Here is a tiny trained network, its code and every weight. The questions are about switching its units off for an input and a class, where a switched-off unit gives its printed mean instead of its output.

import numpy as np


def w(rows, s, z=0):
    codes = np.array(rows[::2]) - 128.0
    scale = np.full(codes.shape[1], s)
    scale[-1] = z or s
    return codes * scale


def f(y):
    return y / 2 * (1 + np.tanh(0.7978845608 * (y + 0.044715 * y**3)))


def log_softmax(a):
    a = a - a.max(-1, keepdims=True)
    return a - np.log(np.exp(a).sum(-1, keepdims=True))


def net(x, mask):
    res = np.array(x, float).reshape(1, 8) / 4 @ E
    y = f(res @ A[0][:, :-1].T + A[0][:, -1])
    res = res + np.where(mask, y, B[0][:, -1]) @ B[0][:, :-1]
    return log_softmax(res[-1] @ U[:, :-1].T + U[:, -1])


A, B = {}, {}
E = w([
[163,98,202,202,44,117,2],'x0',
[190,121,23,98,159,38,42],'x1',
[129,128,129,129,128,129,128],'x2',
[54,196,20,193,96,191,52],'x3',
[207,50,59,168,106,189,190],'x4',
[130,130,130,128,131,132,126],'x5',
[130,130,130,126,129,131,127],'x6',
[178,237,139,242,145,83,167],'x7',
],0.0096)
A[0] = w([
[193,117,183,81,139,62,147,125],'neuron 0',
[143,141,88,112,179,166,168,89],'neuron 1',
[140,125,145,107,133,133,109,44],'neuron 2',
[41,208,159,84,145,47,35,66],'neuron 3',
[60,170,63,151,123,159,92,101],'neuron 4',
[81,154,59,84,183,124,177,107],'neuron 5',
[185,83,92,167,113,201,189,104],'neuron 6',
[67,149,71,136,169,140,150,177],'neuron 7',
[11,183,105,167,118,183,88,109],'neuron 8',
[136,88,143,167,57,137,42,158],'neuron 9',
[166,82,173,91,145,54,198,143],'neuron 10',
[103,161,103,95,202,114,148,97],'neuron 11',
[82,128,82,188,98,194,124,64],'neuron 12',
[153,206,106,180,98,64,154,133],'neuron 13',
[190,135,57,106,138,58,69,56],'neuron 14',
[209,101,74,139,111,163,132,125],'neuron 15',
[155,118,151,143,48,105,40,134],'neuron 16',
[170,134,56,123,158,39,78,72],'neuron 17',
[200,155,58,88,194,83,40,2],'neuron 18',
[185,120,175,128,131,151,82,112],'neuron 19',
[148,109,189,115,191,83,118,68],'neuron 20',
[194,197,123,183,144,104,143,73],'neuron 21',
[135,116,173,181,70,85,94,139],'neuron 22',
[56,128,168,166,95,210,182,45],'neuron 23',
[138,198,167,180,126,154,186,86],'neuron 24',
[76,195,146,78,175,72,111,117],'neuron 25',
[189,114,133,157,122,153,62,98],'neuron 26',
[214,91,64,163,88,189,141,78],'neuron 27',
[101,171,72,146,88,164,109,137],'neuron 28',
[160,138,162,154,84,127,69,100],'neuron 29',
[174,123,180,85,143,96,143,141],'neuron 30',
[88,132,44,173,137,121,89,163],'neuron 31',
[139,122,139,158,73,95,71,122],'neuron 32',
[62,31,95,53,124,190,100,77],'neuron 33',
[138,125,195,152,119,208,89,88],'neuron 34',
[205,178,106,225,172,102,138,89],'neuron 35',
[103,61,108,57,88,168,71,89],'neuron 36',
[100,165,73,94,217,119,173,134],'neuron 37',
[56,143,206,138,164,138,119,92],'neuron 38',
[111,188,53,121,120,156,59,125],'neuron 39',
],0.012,0.0052)
B[0] = w([
[227,100,165,157,136,156,84,206],'neuron 0',
[127,179,70,155,148,130,169,186],'neuron 1',
[121,138,145,140,147,103,130,126],'neuron 2',
[78,28,76,219,62,64,144,243],'neuron 3',
[220,116,170,164,164,122,114,225],'neuron 4',
[126,195,50,145,186,173,157,226],'neuron 5',
[81,77,82,187,74,115,169,210],'neuron 6',
[171,167,124,105,172,161,162,209],'neuron 7',
[194,77,174,133,124,138,118,246],'neuron 8',
[152,193,64,109,191,135,187,238],'neuron 9',
[220,107,174,151,174,169,117,220],'neuron 10',
[105,165,77,143,174,127,188,190],'neuron 11',
[175,102,182,154,128,137,104,204],'neuron 12',
[107,130,123,54,144,57,67,215],'neuron 13',
[78,112,184,66,46,194,192,216],'neuron 14',
[95,62,115,199,103,105,141,192],'neuron 15',
[112,185,71,141,173,155,172,232],'neuron 16',
[93,120,169,75,78,210,155,222],'neuron 17',
[78,109,199,57,65,187,176,221],'neuron 18',
[138,164,94,155,158,150,153,170],'neuron 19',
[210,104,167,167,111,120,99,174],'neuron 20',
[105,146,147,81,161,42,52,202],'neuron 21',
[138,155,90,127,157,168,148,215],'neuron 22',
[91,136,206,47,67,198,175,211],'neuron 23',
[63,131,168,47,119,110,72,197],'neuron 24',
[85,71,67,195,89,85,173,205],'neuron 25',
[118,176,88,146,147,157,168,183],'neuron 26',
[78,32,100,223,60,76,130,208],'neuron 27',
[198,116,148,154,160,128,128,209],'neuron 28',
[135,181,77,125,171,117,162,200],'neuron 29',
[182,103,158,150,163,127,106,187],'neuron 30',
[171,112,181,145,143,122,147,223],'neuron 31',
[117,178,93,143,168,155,162,200],'neuron 32',
[89,161,149,63,152,38,45,236],'neuron 33',
[123,165,131,102,110,167,180,192],'neuron 34',
[82,123,128,53,185,45,61,225],'neuron 35',
[80,156,131,49,186,12,26,213],'neuron 36',
[115,208,71,154,181,157,166,230],'neuron 37',
[46,81,108,143,75,103,185,186],'neuron 38',
[238,77,199,135,138,124,108,230],'neuron 39',
],0.011,0.014)
U = w([
[252,108,177,166,151,146,92,234],'0',
[129,231,41,153,165,169,150,129],'1',
[79,147,121,50,146,38,12,51],'2',
[72,50,68,235,50,79,138,3],'3',
[77,143,204,54,50,222,161,78],'4',
],0.015,0.004)

Each question gives the input, the list of numbers given to net, and the class t.
The units are the neurons (one row each of A and B). Each row of codes is followed by its name. A weight is (code - 128) times the scale printed after its matrix; where a second scale follows, it is the last column's (A, B and U).
mask holds one flag per neuron, in row order. A switched-off neuron (its flag False) gives its mean, the last column of its row in B, instead of its output. The means were averaged over made-up inputs and are rounded, as every weight is.
A unit's drop is (log p(t) with every unit on - log p(t) with that unit switched off) / (log p(t) with every unit on - log p(t) with every unit switched off).
The circuit of an input: a set's keep is (log p(t) with only the set's units on - log p(t) with every unit switched off) / (log p(t) with every unit on - log p(t) with every unit switched off). Starting from the 12 units with the biggest drops (on a tie, the unit counted first), units are removed one at a time, each time the one whose removal leaves the highest keep (on an exact tie, the one counted first), for as long as the keep stays at least 0.8.
circuit, biggest first: the units of the circuit, biggest drop first
unit that matters most: the unit with the biggest drop
top k neurons: the k neurons with the biggest drops, biggest first
drop when u is switched off: that unit's drop, to one decimal
input [3,1,3,7,-8,7,-1,-5], class 3: unit that matters most => neuron 3
input [4,7,-5,7,-8,-1,-2,6], class 3: top 2 neurons => neuron 3; neuron 25
input [-5,8,-1,6,1,5,3,-8], class 2: top 3 neurons => neuron 36; neuron 33; neuron 23
input [-3,7,6,-7,-1,-1,-3,-7], class 0: top 2 neurons => neuron 10; neuron 0
input [3,-7,-4,-5,6,1,-8,-3], class 4: top 2 neurons => neuron 23; neuron 3
input [-7,6,-2,-6,6,-1,-1,-4], class 1: top 3 neurons => neuron 37; neuron 5; neuron 39
input [7,-8,5,1,4,7,-6,5], class 4: top 2 neurons => neuron 23; neuron 24
input [1,-1,-7,3,8,0,-8,-7], class 3: top 4 neurons => neuron 27; neuron 6; neuron 15; neuron 35
input [-4,8,-2,-1,-5,-7,-4,8], class 2: top 4 neurons => neuron 35; neuron 13; neuron 21; neuron 23
input [-3,-2,0,-7,-8,2,-8,-7], class 3: top 3 neurons => neuron 25; neuron 3; neuron 38
input [-7,-6,-2,-7,-3,2,-2,5], class 0: top 4 neurons => neuron 10; neuron 0; neuron 20; neuron 30
input [-3,-7,-6,0,8,6,-1,1], class 3: top 2 neurons => neuron 6; neuron 27
input [4,8,-2,0,-5,-1,0,5], class 4: top 2 neurons => neuron 14; neuron 18
input [-1,4,-1,-1,6,3,-8,6], class 2: circuit, biggest first => neuron 35
input [2,-1,-6,8,8,-5,-5,4], class 0: top 2 neurons => neuron 3; neuron 12
input [8,8,-1,2,-8,1,-6,-5], class 1: top 2 neurons => neuron 9; neuron 16
input [-1,-1,1,4,-7,7,-8,-6], class 3: top 3 neurons => neuron 3; neuron 25; neuron 35
input [5,-7,-4,-6,-2,-3,3,2], class 4: drop when neuron 38 is switched off => 1.3
input [-4,6,0,-7,-3,-3,1,-2], class 0: drop when neuron 10 is switched off => 1.3
input [-6,-1,-1,-3,1,-5,-3,-8], class 2: circuit, biggest first => neuron 33
input [7,5,8,-4,-1,-2,2,-1], class 1: drop when neuron 2 is switched off => 0.0
input [-3,4,1,-2,5,6,0,7], class 2: drop when neuron 35 is switched off => 0.1
